Below is a small trained network, with its code and all its weights. Each question gives an input and a class and asks what happens when units are switched off, that is, made to give their printed mean instead of their output.

import numpy as np


def w(rows, s, z=0):
    codes = np.array(rows[::2]) - 128.0
    scale = np.full(codes.shape[1], s)
    scale[-1] = z or s
    return codes * scale


def f(y):
    return y / 2 * (1 + np.tanh(0.7978845608 * (y + 0.044715 * y**3)))


def log_softmax(a):
    a = a - a.max(-1, keepdims=True)
    return a - np.log(np.exp(a).sum(-1, keepdims=True))


def net(x, mask):
    res = np.array(x, float).reshape(1, 4) / 4 @ E
    y = f(res @ A[0][:, :-1].T + A[0][:, -1])
    res = res + np.where(mask, y, B[0][:, -1]) @ B[0][:, :-1]
    return log_softmax(res[-1] @ U[:, :-1].T + U[:, -1])


A, B = {}, {}
E = w([
[164,96,94,218,226],'x0',
[228,143,19,86,71],'x1',
[146,136,123,36,250],'x2',
[2,39,73,112,130],'x3',
],0.0096)
A[0] = w([
[153,95,115,156,177,111],'N1',
[195,97,31,156,133,112],'N2',
[94,113,230,157,158,134],'N3',
[165,106,129,72,197,102],'N4',
[163,161,163,99,160,93],'N5',
[174,154,163,152,97,5],'N6',
[141,125,95,189,185,125],'N7',
[108,164,153,70,61,108],'N8',
[125,115,164,169,160,108],'N9',
[142,125,139,208,75,108],'N10',
[136,104,147,182,70,90],'N11',
[123,157,123,203,69,140],'N12',
[103,158,182,49,76,104],'N13',
[70,61,91,112,141,115],'N14',
[171,156,10,92,96,105],'N15',
[130,136,156,98,162,95],'N16',
[96,130,180,171,172,39],'N17',
[212,154,162,127,110,50],'N18',
[138,151,111,55,210,111],'N19',
[84,61,11,108,118,95],'N20',
[97,183,134,62,105,112],'N21',
[150,90,120,196,136,96],'N22',
[210,213,164,167,149,84],'N23',
],0.013,0.0022)
B[0] = w([
[107,52,92,179,138,181],'N1',
[167,82,191,158,19,228],'N2',
[211,166,208,36,3,207],'N3',
[106,109,79,58,142,209],'N4',
[104,185,74,116,184,187],'N5',
[131,176,102,147,145,176],'N6',
[172,49,126,166,176,197],'N7',
[176,76,131,209,188,206],'N8',
[170,116,148,182,73,165],'N9',
[56,105,55,54,162,191],'N10',
[106,117,46,57,135,181],'N11',
[86,146,49,39,113,196],'N12',
[203,66,97,215,185,209],'N13',
[60,227,187,163,201,199],'N14',
[188,132,214,85,12,245],'N15',
[110,142,87,90,58,156],'N16',
[171,111,162,119,53,181],'N17',
[83,192,151,168,141,212],'N18',
[97,104,68,45,115,223],'N19',
[111,254,153,181,178,226],'N20',
[170,24,127,156,178,182],'N21',
[139,82,85,162,130,170],'N22',
[124,204,144,177,215,247],'N23',
],0.0079,0.012)
U = w([
[170,150,206,111,57,248],'0',
[97,250,135,179,178,71],'1',
[94,134,12,54,131,120],'2',
[165,43,114,214,161,60],'3',
],0.016,0.0015)

Each question gives the input, the list of numbers given to net, and the class t.
The units are the neurons (one row each of A and B). Each row of codes is followed by its name. A weight is (code - 128) times the scale printed after its matrix; where a second scale follows, it is the last column's (A, B and U).
mask holds one flag per neuron, in row order. A switched-off neuron (its flag False) gives its mean, the last column of its row in B, instead of its output. The means were averaged over made-up inputs and are rounded, as every weight is.
A unit's drop is (log p(t) with every unit on - log p(t) with that unit switched off) / (log p(t) with every unit on - log p(t) with every unit switched off).
The circuit of an input: a set's keep is (log p(t) with only the set's units on - log p(t) with every unit switched off) / (log p(t) with every unit on - log p(t) with every unit switched off). Starting from the 12 units with the biggest drops (on a tie, the unit counted first), units are removed one at a time, each time the one whose removal leaves the highest keep (on an exact tie, the one counted first), for as long as the keep stays at least 0.8.
units of the circuit, in order: the units of the circuit, biggest drop first
most important unit: the unit with the biggest drop
top k neurons: the k neurons with the biggest drops, biggest first
drop of u: that unit's drop, to one decimal
input [7,1,-8,-6], class 2: top 2 neurons => N12; N10
input [4,-8,-1,-8], class 0: most important unit => N3
input [-7,5,-4,-5], class 3: units of the circuit, in order => N8; N13
input [4,1,5,6], class 1: top 2 neurons => N20; N14
input [6,3,-6,8], class 1: top 2 neurons => N20; N14
input [5,8,6,6], class 0: top 2 neurons => N15; N2
input [7,3,-8,-7], class 2: top 4 neurons => N10; N12; N11; N20
input [6,-7,3,-7], class 0: top 2 neurons => N3; N17
input [0,-4,-6,-5], class 2: units of the circuit, in order => N10; N12
input [0,-3,-1,3], class 0: top 4 neurons => N23; N3; N5; N18
input [2,-5,-6,3], class 2: top 2 neurons => N10; N15
input [-7,6,-1,5], class 3: top 4 neurons => N8; N13; N21; N3
input [3,-3,8,-6], class 2: top 2 neurons => N19; N4
input [-4,-4,-6,7], class 1: units of the circuit, in order => N14
input [-1,-5,-4,-6], class 1: top 4 neurons => N15; N23; N2; N6
input [-1,4,4,4], class 0: top 2 neurons => N15; N23
input [-5,3,-4,2], class 3: top 2 neurons => N8; N13
input [2,-7,8,-2], class 2: top 3 neurons => N19; N4; N15
input [7,5,-8,4], class 2: drop of N10 => 0.4
input [3,2,-8,7], class 2: units of the circuit, in order => N12
input [4,5,2,1], class 0: drop of N15 => 0.2
input [-7,-1,4,-6], class 3: drop of N13 => 0.6
input [-2,1,2,6], class 1: drop of N23 => 0.0
